Below is a small trained network, with its code and all its weights. Each question gives an input and a class and asks what happens when units are switched off, that is, made to give their printed mean instead of their output.

import numpy as np


def w(rows, s, z=0):
    codes = np.array(rows[::2]) - 128.0
    scale = np.full(codes.shape[1], s)
    scale[-1] = z or s
    return codes * scale


def f(y):
    return y / 2 * (1 + np.tanh(0.7978845608 * (y + 0.044715 * y**3)))


def log_softmax(a):
    a = a - a.max(-1, keepdims=True)
    return a - np.log(np.exp(a).sum(-1, keepdims=True))


def net(x, mask):
    res = np.array(x, float).reshape(1, 6) / 4 @ E
    y = f(res @ A[0][:, :-1].T + A[0][:, -1])
    res = res + np.where(mask, y, B[0][:, -1]) @ B[0][:, :-1]
    return log_softmax(res[-1] @ U[:, :-1].T + U[:, -1])


A, B = {}, {}
E = w([
[74,114,116,118],'x0',
[114,182,152,77],'x1',
[98,148,226,86],'x2',
[248,255,77,98],'x3',
[161,146,185,176],'x4',
[220,56,150,79],'x5',
],0.0069)
A[0] = w([
[162,97,132,148,59],'neuron 0',
[70,193,62,73,138],'neuron 1',
[109,117,157,123,86],'neuron 2',
[123,187,112,188,33],'neuron 3',
[104,142,167,117,171],'neuron 4',
[109,119,163,118,57],'neuron 5',
[39,129,210,88,65],'neuron 6',
[94,207,147,250,1],'neuron 7',
[146,156,129,76,39],'neuron 8',
[188,81,146,168,53],'neuron 9',
[101,141,211,86,140],'neuron 10',
[165,141,123,119,44],'neuron 11',
[189,140,118,109,212],'neuron 12',
[117,148,86,66,165],'neuron 13',
[82,74,71,144,17],'neuron 14',
[115,189,137,164,57],'neuron 15',
[158,131,179,138,115],'neuron 16',
[74,118,178,112,31],'neuron 17',
[105,86,98,132,97],'neuron 18',
[131,19,122,155,93],'neuron 19',
[166,152,139,163,102],'neuron 20',
[90,118,168,91,23],'neuron 21',
[127,135,143,116,103],'neuron 22',
[152,107,99,200,62],'neuron 23',
[122,89,126,125,95],'neuron 24',
[104,138,147,113,30],'neuron 25',
[89,137,155,116,44],'neuron 26',
[115,103,76,113,124],'neuron 27',
[217,90,158,138,60],'neuron 28',
[30,112,216,95,33],'neuron 29',
[140,148,140,67,141],'neuron 30',
[125,142,106,99,171],'neuron 31',
[89,162,164,117,67],'neuron 32',
[120,75,160,170,76],'neuron 33',
],0.013,0.0027)
B[0] = w([
[103,89,135,96,144],'neuron 0',
[191,64,214,194,222],'neuron 1',
[103,138,106,118,144],'neuron 2',
[148,158,86,194,168],'neuron 3',
[88,156,136,108,161],'neuron 4',
[97,138,105,110,142],'neuron 5',
[36,205,135,61,238],'neuron 6',
[220,239,13,195,204],'neuron 7',
[171,169,158,142,154],'neuron 8',
[85,50,142,62,176],'neuron 9',
[102,155,98,75,198],'neuron 10',
[127,136,152,107,145],'neuron 11',
[132,106,205,104,209],'neuron 12',
[218,140,151,165,179],'neuron 13',
[188,30,157,200,200],'neuron 14',
[153,196,98,147,157],'neuron 15',
[133,146,135,76,149],'neuron 16',
[60,160,121,78,182],'neuron 17',
[158,72,122,175,173],'neuron 18',
[137,54,55,198,254],'neuron 19',
[141,163,116,89,152],'neuron 20',
[73,169,105,88,158],'neuron 21',
[120,144,139,115,126],'neuron 22',
[35,134,121,108,169],'neuron 23',
[140,109,101,145,154],'neuron 24',
[96,143,123,106,126],'neuron 25',
[77,111,148,104,145],'neuron 26',
[184,62,149,161,165],'neuron 27',
[97,61,170,21,194],'neuron 28',
[3,193,125,40,254],'neuron 29',
[152,169,171,150,166],'neuron 30',
[170,128,148,159,154],'neuron 31',
[91,180,141,97,155],'neuron 32',
[111,87,70,126,197],'neuron 33',
],0.017,0.0065)
U = w([
[148,197,56,198,191],'0',
[241,114,169,25,109],'1',
[112,36,35,155,12],'2',
[43,144,77,46,126],'3',
[102,107,208,230,175],'4',
[209,173,203,113,3],'5',
[254,79,146,75,230],'6',
[162,53,148,20,164],'7',
],0.0083,0.0047)

Each question gives the input, the list of numbers given to net, and the class t.
The units are the neurons (one row each of A and B). Each row of codes is followed by its name. A weight is (code - 128) times the scale printed after its matrix; where a second scale follows, it is the last column's (A, B and U).
mask holds one flag per neuron, in row order. A switched-off neuron (its flag False) gives its mean, the last column of its row in B, instead of its output. The means were averaged over made-up inputs and are rounded, as every weight is.
A unit's drop is (log p(t) with every unit on - log p(t) with that unit switched off) / (log p(t) with every unit on - log p(t) with every unit switched off).
The circuit of an input: a set's keep is (log p(t) with only the set's units on - log p(t) with every unit switched off) / (log p(t) with every unit on - log p(t) with every unit switched off). Starting from the 12 units with the biggest drops (on a tie, the unit counted first), units are removed one at a time, each time the one whose removal leaves the highest keep (on an exact tie, the one counted first), for as long as the keep stays at least 0.8.
units of the circuit, in order: the units of the circuit, biggest drop first
k most important neurons: the k neurons with the biggest drops, biggest first
drop when u is switched off: that unit's drop, to one decimal
input [2,1,-2,6,0,-6], class 0: units of the circuit, in order -> (neuron 7)
input [7,-1,-5,1,-3,6], class 6: units of the circuit, in order -> (neuron 29; neuron 6)
input [-8,-3,1,0,-8,-2], class 4: 3 most important neurons -> (neuron 28; neuron 7; neuron 10)
input [4,-4,6,1,-8,3], class 4: units of the circuit, in order -> (neuron 28; neuron 9; neuron 33)
input [5,-8,-1,7,-3,0], class 1: 3 most important neurons -> (neuron 19; neuron 14; neuron 7)
input [-4,3,4,5,0,1], class 5: units of the circuit, in order -> (neuron 30; neuron 8)
input [4,-8,4,-5,-7,-1], class 2: 4 most important neurons -> (neuron 14; neuron 19; neuron 18; neuron 27)
input [8,-4,3,2,-1,-1], class 4: units of the circuit, in order -> (neuron 7; neuron 28; neuron 29)
input [3,-1,0,1,0,-3], class 0: units of the circuit, in order -> (neuron 28; neuron 9)
input [-7,8,8,5,-7,8], class 5: 2 most important neurons -> (neuron 30; neuron 8)
input [6,-8,6,5,6,2], class 1: 2 most important neurons -> (neuron 29; neuron 19)
input [7,6,2,8,-2,-8], class 0: 2 most important neurons -> (neuron 7; neuron 3)
input [1,2,-8,5,2,-1], class 6: 3 most important neurons -> (neuron 29; neuron 6; neuron 12)
input [5,0,-6,8,2,-1], class 6: units of the circuit, in order -> (neuron 1)
input [5,0,-8,7,-7,-6], class 6: 2 most important neurons -> (neuron 1; neuron 13)
input [-8,-5,-4,5,7,-1], class 7: 3 most important neurons -> (neuron 28; neuron 9; neuron 23)
input [0,-7,6,-5,-3,6], class 3: 2 most important neurons -> (neuron 29; neuron 6)
input [-4,2,-2,3,-6,5], class 1: 2 most important neurons -> (neuron 19; neuron 14)
input [0,-4,-1,4,5,4], class 7: drop when neuron 28 is switched off -> 0.2
input [-3,-4,-7,0,8,1], class 7: drop when neuron 6 is switched off -> 0.3
input [6,3,-4,-5,-8,-8], class 4: most important neuron -> (neuron 1)
input [-1,2,-2,1,-7,4], class 6: drop when neuron 6 is switched off -> 0.1
input [4,-1,-2,4,-3,2], class 6: drop when neuron 29 is switched off -> 0.2
